Below is a small trained network, with its code and all its weights. Each question gives an input and a class and asks what happens when units are switched off, that is, made to give their printed mean instead of their output.

import numpy as np


def w(rows, s, z=0):
    codes = np.array(rows[::2]) - 128.0
    scale = np.full(codes.shape[1], s)
    scale[-1] = z or s
    return codes * scale


def f(y):
    return np.maximum(y, 0)


def log_softmax(a):
    a = a - a.max(-1, keepdims=True)
    return a - np.log(np.exp(a).sum(-1, keepdims=True))


def net(x, mask):
    res = np.array(x, float).reshape(1, 7) / 4 @ E
    y = f(res @ A[0][:, :-1].T + A[0][:, -1])
    res = res + np.where(mask, y, B[0][:, -1]) @ B[0][:, :-1]
    return log_softmax(res[-1] @ U[:, :-1].T + U[:, -1])


A, B = {}, {}
E = w([
[3,132,184,152],'x0',
[99,61,136,212],'x1',
[180,173,210,236],'x2',
[133,78,204,157],'x3',
[63,205,132,108],'x4',
[113,226,61,210],'x5',
[130,62,122,170],'x6',
],0.0078)
A[0] = w([
[244,54,173,84,202],'n0',
[133,27,86,64,251],'n1',
[169,184,221,138,134],'n2',
[160,181,142,102,51],'n3',
[2,88,140,194,152],'n4',
[106,180,148,167,112],'n5',
],0.0079,0.0034)
B[0] = w([
[150,244,173,136,255],'n0',
[155,195,179,54,247],'n1',
[138,131,194,182,198],'n2',
[2,98,144,114,155],'n3',
[70,63,214,92,234],'n4',
[17,142,241,124,181],'n5',
],0.0075,0.0072)
U = w([
[86,203,175,54,194],'0',
[164,188,119,228,136],'1',
[152,180,32,147,181],'2',
[49,1,126,205,137],'3',
[123,38,145,159,23],'4',
[85,198,12,82,120],'5',
[123,113,117,179,67],'6',
[79,188,163,157,1],'7',
],0.0097,0.0073)

Each question gives the input, the list of numbers given to net, and the class t.
The units are the neurons (one row each of A and B). Each row of codes is followed by its name. A weight is (code - 128) times the scale printed after its matrix; where a second scale follows, it is the last column's (A, B and U).
mask holds one flag per neuron, in row order. A switched-off neuron (its flag False) gives its mean, the last column of its row in B, instead of its output. The means were averaged over made-up inputs and are rounded, as every weight is.
A unit's drop is (log p(t) with every unit on - log p(t) with that unit switched off) / (log p(t) with every unit on - log p(t) with every unit switched off).
The circuit of an input: a set's keep is (log p(t) with only the set's units on - log p(t) with every unit switched off) / (log p(t) with every unit on - log p(t) with every unit switched off). Starting from all 6 units, units are removed one at a time, each time the one whose removal leaves the highest keep (on an exact tie, the one counted first), for as long as the keep stays at least 0.8.
units of the circuit, in order: the units of the circuit, biggest drop first
top k neurons: the k neurons with the biggest drops, biggest first
drop when u is switched off: that unit's drop, to one decimal
input [-3,6,-1,-3,-6,-2,7], class 1: units of the circuit, in order	[n0]
input [7,3,5,-7,-7,5,2], class 3: units of the circuit, in order	[n0; n4]
input [0,0,-4,1,-3,5,-7], class 5: units of the circuit, in order	[n4; n2; n0]
input [5,8,-1,3,-8,-6,8], class 4: top 2 neurons	[n1; n0]
input [1,-3,-3,-7,2,-6,-5], class 5: units of the circuit, in order	[n4; n5]
input [4,2,5,-1,-2,6,4], class 3: units of the circuit, in order	[n0; n4]
input [3,3,6,2,-1,0,0], class 3: top 3 neurons	[n0; n1; n4]
input [0,1,7,-1,7,-1,-8], class 7: top 2 neurons	[n1; n2]
input [1,0,0,5,-2,6,-1], class 3: units of the circuit, in order	[n0; n1]
input [-8,5,3,7,-7,-3,0], class 1: top 2 neurons	[n0; n4]
input [-4,6,0,-5,-7,-5,-2], class 0: drop when n1 is switched off	0.7
input [0,4,-8,8,-4,1,3], class 0: drop when n2 is switched off	0.0
input [3,1,8,0,-2,7,5], class 3: drop when n0 is switched off	0.3
input [-4,8,-7,1,-6,1,0], class 0: units of the circuit, in order	[n1]
